Below is a small trained network, with its code and all its weights. Each question gives an input and a class and asks what happens when units are switched off, that is, made to give their printed mean instead of their output.

import numpy as np


def w(rows, s, z=0):
    codes = np.array(rows[::2]) - 128.0
    scale = np.full(codes.shape[1], s)
    scale[-1] = z or s
    return codes * scale


def f(y):
    return y / 2 * (1 + np.tanh(0.7978845608 * (y + 0.044715 * y**3)))


def log_softmax(a):
    a = a - a.max(-1, keepdims=True)
    return a - np.log(np.exp(a).sum(-1, keepdims=True))


def net(x, mask):
    res = np.array(x, float).reshape(1, 5) / 4 @ E
    y = f(res @ A[0][:, :-1].T + A[0][:, -1])
    res = res + np.where(mask, y, B[0][:, -1]) @ B[0][:, :-1]
    return log_softmax(res[-1] @ U[:, :-1].T + U[:, -1])


A, B = {}, {}
E = w([
[218,142,78,170,194,142,89],'x0',
[118,188,101,136,155,11,101],'x1',
[124,108,55,74,69,132,94],'x2',
[147,67,111,32,175,98,173],'x3',
[167,185,96,153,110,152,204],'x4',
],0.011)
A[0] = w([
[178,74,98,34,169,148,125,230],'N1',
[107,126,80,226,110,116,87,181],'N2',
[122,66,120,97,77,160,114,161],'N3',
[180,71,171,153,212,102,162,200],'N4',
[201,107,133,154,179,43,132,134],'N5',
[77,181,168,140,132,69,144,168],'N6',
[94,181,141,53,107,42,81,136],'N7',
[113,133,113,106,84,209,87,175],'N8',
[140,142,168,184,116,84,240,191],'N9',
[165,138,124,154,216,121,82,171],'N10',
[124,212,168,86,120,153,188,138],'N11',
[140,218,101,224,141,116,88,120],'N12',
[44,61,212,152,101,202,111,217],'N13',
[101,83,87,41,62,130,140,237],'N14',
[132,225,121,254,154,113,159,252],'N15',
[130,251,23,140,162,154,69,193],'N16',
[97,142,174,193,188,156,222,172],'N17',
[125,115,26,55,99,147,193,180],'N18',
[142,90,193,124,72,190,132,77],'N19',
],0.0094,0.0038)
B[0] = w([
[154,78,121,28,141,94,151,229],'N1',
[143,184,149,158,85,92,54,194],'N2',
[155,168,155,46,85,93,112,190],'N3',
[97,92,109,112,235,174,131,202],'N4',
[144,103,65,123,175,127,79,182],'N5',
[83,109,92,194,139,157,123,178],'N6',
[80,2,102,181,90,92,116,192],'N7',
[152,168,128,83,107,147,127,193],'N8',
[104,114,144,187,152,194,170,189],'N9',
[182,108,59,109,190,58,61,194],'N10',
[86,113,149,162,168,153,188,162],'N11',
[186,139,118,221,118,112,76,221],'N12',
[59,242,163,38,99,235,39,247],'N13',
[105,100,193,44,35,93,209,224],'N14',
[177,173,148,245,153,167,97,251],'N15',
[217,139,141,149,70,24,75,223],'N16',
[96,166,102,158,198,210,176,204],'N17',
[212,109,168,94,92,65,233,203],'N18',
[52,130,153,129,112,124,104,187],'N19',
],0.0077,0.011)
U = w([
[166,105,157,51,44,121,255,124],'0',
[207,169,126,202,105,128,64,106],'1',
[32,22,90,165,58,109,141,90],'2',
[66,173,183,52,66,204,62,249],'3',
[100,140,140,190,157,253,213,131],'4',
[166,96,64,77,225,139,99,78],'5',
],0.0087,0.0015)

Each question gives the input, the list of numbers given to net, and the class t.
The units are the neurons (one row each of A and B). Each row of codes is followed by its name. A weight is (code - 128) times the scale printed after its matrix; where a second scale follows, it is the last column's (A, B and U).
mask holds one flag per neuron, in row order. A switched-off neuron (its flag False) gives its mean, the last column of its row in B, instead of its output. The means were averaged over made-up inputs and are rounded, as every weight is.
A unit's drop is (log p(t) with every unit on - log p(t) with that unit switched off) / (log p(t) with every unit on - log p(t) with every unit switched off).
The circuit of an input: a set's keep is (log p(t) with only the set's units on - log p(t) with every unit switched off) / (log p(t) with every unit on - log p(t) with every unit switched off). Starting from the 12 units with the biggest drops (on a tie, the unit counted first), units are removed one at a time, each time the one whose removal leaves the highest keep (on an exact tie, the one counted first), for as long as the keep stays at least 0.8.
circuit, biggest first: the units of the circuit, biggest drop first
top k neurons: the k neurons with the biggest drops, biggest first
drop of u: that unit's drop, to one decimal
input [-2,4,7,-1,7], class 0: circuit, biggest first => N18
input [-5,7,-3,-6,-8], class 2: top 3 neurons => N7, N6, N16
input [-2,-3,8,-4,1], class 0: circuit, biggest first => N18, N14
input [5,5,-4,1,-6], class 5: top 3 neurons => N4, N10, N5
input [-2,-5,8,0,-5], class 0: top 2 neurons => N14, N18
input [-6,7,-6,-6,7], class 4: top 4 neurons => N9, N17, N11, N6
input [-8,3,-4,6,7], class 4: top 2 neurons => N9, N17
input [4,0,-8,0,1], class 4: top 3 neurons => N17, N4, N9
input [-7,3,2,-1,1], class 2: top 2 neurons => N7, N6
input [-7,-8,-5,3,2], class 3: drop of N13 => 2.1
input [0,-2,-7,8,8], class 4: drop of N18 => 0.0
input [-8,4,8,-1,4], class 0: drop of N18 => 0.1
input [-2,7,-2,4,-4], class 2: drop of N7 => 0.6
